Here is a tiny trained network, its code and every weight. The questions are about switching its units off for an input and a target symbol, where a switched-off unit gives its printed mean instead of its output.

import numpy as np


def w(rows, s, z=0):
    codes = np.array(rows[::2]) - 128.0
    scale = np.full(codes.shape[1], s)
    scale[-1] = z or s
    return codes * scale


def f(y):
    return y / 2 * (1 + np.tanh(0.7978845608 * (y + 0.044715 * y**3)))


def softmax(a):
    e = np.exp(a - a.max(-1, keepdims=True))
    return e / e.sum(-1, keepdims=True)


def log_softmax(a):
    a = a - a.max(-1, keepdims=True)
    return a - np.log(np.exp(a).sum(-1, keepdims=True))


def net(x, mask):
    ids = ['αγδεζηθτφψω'.index(c) for c in x.split()]
    T = len(ids)
    res = E[ids] + P[:T]
    r = res
    for j in range(3):
        rows = slice(2 * j, 2 * j + 2)
        q, k, v = (r @ M[0][rows].T for M in (Q, K, V))
        z = softmax(np.where(np.tri(T) > 0, q @ k.T / 2**0.5, -1e9)) @ v
        o = O[0][rows]
        res = res + np.where(mask[j], z, o[:, -1]) @ o[:, :-1]
    y = f(res @ A[0][:, :-1].T + A[0][:, -1])
    res = res + np.where(mask[3:15], y, B[0][:, -1]) @ B[0][:, :-1]
    return log_softmax(res[-1] @ U[:, :-1].T + U[:, -1])


Q, K, V, O, A, B = {}, {}, {}, {}, {}, {}
E = w([
[119,189,133,172],'α',
[164,151,119,150],'γ',
[104,185,159,176],'δ',
[143,144,156,151],'ε',
[71,159,188,165],'ζ',
[21,160,110,151],'η',
[175,78,8,100],'θ',
[41,84,115,113],'τ',
[96,156,13,131],'φ',
[195,52,90,101],'ψ',
[139,47,181,120],'ω',
],0.011)
P = w([
[121,163,143,9],'0',
[73,90,110,104],'1',
[117,104,119,145],'2',
[166,128,120,110],'3',
[112,104,137,88],'4',
[137,77,108,204],'5',
[174,128,120,114],'6',
[118,101,131,91],'7',
[95,71,108,246],'8',
],0.015)
Q[0] = w([
[133,190,140,5],'H0',
[95,113,100,120],'H0',
[163,212,139,75],'H1',
[119,142,157,3],'H1',
[114,189,150,45],'H2',
[134,102,77,180],'H2',
],0.029)
K[0] = w([
[169,117,71,250],'H0',
[96,115,104,57],'H0',
[180,179,112,224],'H1',
[206,16,147,222],'H1',
[102,173,162,21],'H2',
[91,149,96,189],'H2',
],0.022)
V[0] = w([
[210,236,66,150],'H0',
[218,186,247,142],'H0',
[201,63,63,73],'H1',
[100,220,7,142],'H1',
[71,115,152,169],'H2',
[146,97,186,127],'H2',
],0.02)
O[0] = w([
[211,253,132,88,150],'H0',
[233,160,146,233,202],'H0',
[211,48,88,64,253],'H1',
[101,167,20,206,62],'H1',
[142,145,127,60,129],'H2',
[113,136,80,138,136],'H2',
],0.012,0.0044)
A[0] = w([
[195,211,109,138,30],'N0',
[138,162,244,185,1],'N1',
[75,122,123,38,152],'N2',
[162,91,233,115,24],'N3',
[130,24,175,130,116],'N4',
[79,139,218,151,102],'N5',
[61,86,145,60,47],'N6',
[94,152,103,250,80],'N7',
[127,159,235,253,136],'N8',
[114,206,104,89,217],'N9',
[33,109,168,210,133],'N10',
[124,127,25,83,23],'N11',
],0.0071,0.0072)
B[0] = w([
[91,137,34,110,191],'N0',
[156,90,40,67,155],'N1',
[101,76,92,160,210],'N2',
[77,190,112,191,182],'N3',
[150,238,128,36,239],'N4',
[121,96,80,113,152],'N5',
[196,181,119,193,199],'N6',
[73,194,138,90,171],'N7',
[104,86,236,137,255],'N8',
[132,81,153,250,187],'N9',
[128,160,59,35,173],'N10',
[98,84,196,143,162],'N11',
],0.014,0.0085)
U = w([
[114,159,172,202,57],'α',
[205,128,121,195,114],'γ',
[115,132,192,167,62],'δ',
[194,83,253,180,253],'ε',
[96,94,208,114,169],'ζ',
[103,122,139,149,102],'η',
[156,50,160,135,95],'θ',
[135,113,129,128,100],'τ',
[117,83,151,182,118],'φ',
[200,91,165,109,61],'ψ',
[154,168,180,138,85],'ω',
],0.0067,0.0043)

Each question gives the input, a string of symbols that net reads in full, and the target symbol t.
The units are the heads (2 rows each of Q, K, V and O) and the neurons (one row each of A and B). Each row of codes is followed by its name. A weight is (code - 128) times the scale printed after its matrix; where a second scale follows, it is the last column's (O, A, B and U).
mask holds one flag per unit, heads first, then neurons. A switched-off unit (its flag False) gives its mean, the last column of its rows in O or B, instead of its output. The means were averaged over made-up inputs and are rounded, as every weight is.
A unit's drop is (log p(t) with every unit on - log p(t) with that unit switched off) / (log p(t) with every unit on - log p(t) with every unit switched off).
The circuit of an input: a set's keep is (log p(t) with only the set's units on - log p(t) with every unit switched off) / (log p(t) with every unit on - log p(t) with every unit switched off). Starting from the 12 units with the biggest drops (on a tie, the unit counted first), units are removed one at a time, each time the one whose removal leaves the highest keep (on an exact tie, the one counted first), for as long as the keep stays at least 0.8.
units of the circuit, in order: the units of the circuit, biggest drop first
top k neurons: the k neurons with the biggest drops, biggest first
heads that matter: for each layer, one digit per head in row order, 1 if its drop is at least 0.15 and else 0, layers parted by /
input α ε α, target α: heads that matter	110
input γ ω ζ, target γ: units of the circuit, in order	[H0, H2, H1, N8]
input φ ε τ, target φ: top 4 neurons	[N9, N11, N2, N4]
input ζ δ ε ζ η η, target ζ: heads that matter	110
input ε ε ε ε ε θ ζ η, target θ: units of the circuit, in order	[H1, N2, H0]
input ζ φ ζ γ ζ ε θ ε φ, target ζ: heads that matter	110
input γ ε ε ψ ε ε, target γ: heads that matter	111
input γ θ ε ε ζ γ ε α γ, target γ: heads that matter	111
input γ ζ τ ε ζ φ, target γ: units of the circuit, in order	[H0, H1]
input ε α ε ψ γ ζ ε η δ, target ε: heads that matter	101
input τ ε α ψ ζ ε, target τ: heads that matter	100
input γ φ η γ ω, target ω: top 2 neurons	[N4, N6]
input ψ ζ γ ω ζ ω ε ζ ε, target ψ: units of the circuit, in order	[H1, N4]
input ε ε δ ε ε ε ε, target ε: heads that matter	010
input ε ω ψ δ γ τ ζ, target ζ: heads that matter	111
input γ ε γ, target γ: heads that matter	110
input τ ε ζ ζ ε θ, target τ: heads that matter	100
input ζ τ ζ ψ, target ψ: heads that matter	010
input φ θ γ α φ η ω ζ ζ, target φ: heads that matter	111
input ψ ε η η ε ω, target ψ: heads that matter	010
input ε α ε γ α η, target ε: units of the circuit, in order	[H0, N8]
input η ε ζ, target η: heads that matter	110
input θ ε ε γ ε ε ε γ ζ, target θ: top 2 neurons	[N11, N2]
input ε ψ α φ γ ε δ ε γ, target ε: units of the circuit, in order	[N8, H0]
input η ε τ ε γ ζ α ψ φ, target η: units of the circuit, in order	[H1, H0, N10]
input ψ ε ε ζ δ, target ζ: top neuron	[N8]
input α α ε ζ ε, target ζ: top neuron	[N6]
input ω α ζ θ δ η, target ω: top 2 neurons	[N4, N3]
input θ ε φ, target θ: top 2 neurons	[N11, N2]
input ω ω θ ζ ε, target θ: top 2 neurons	[N2, N11]
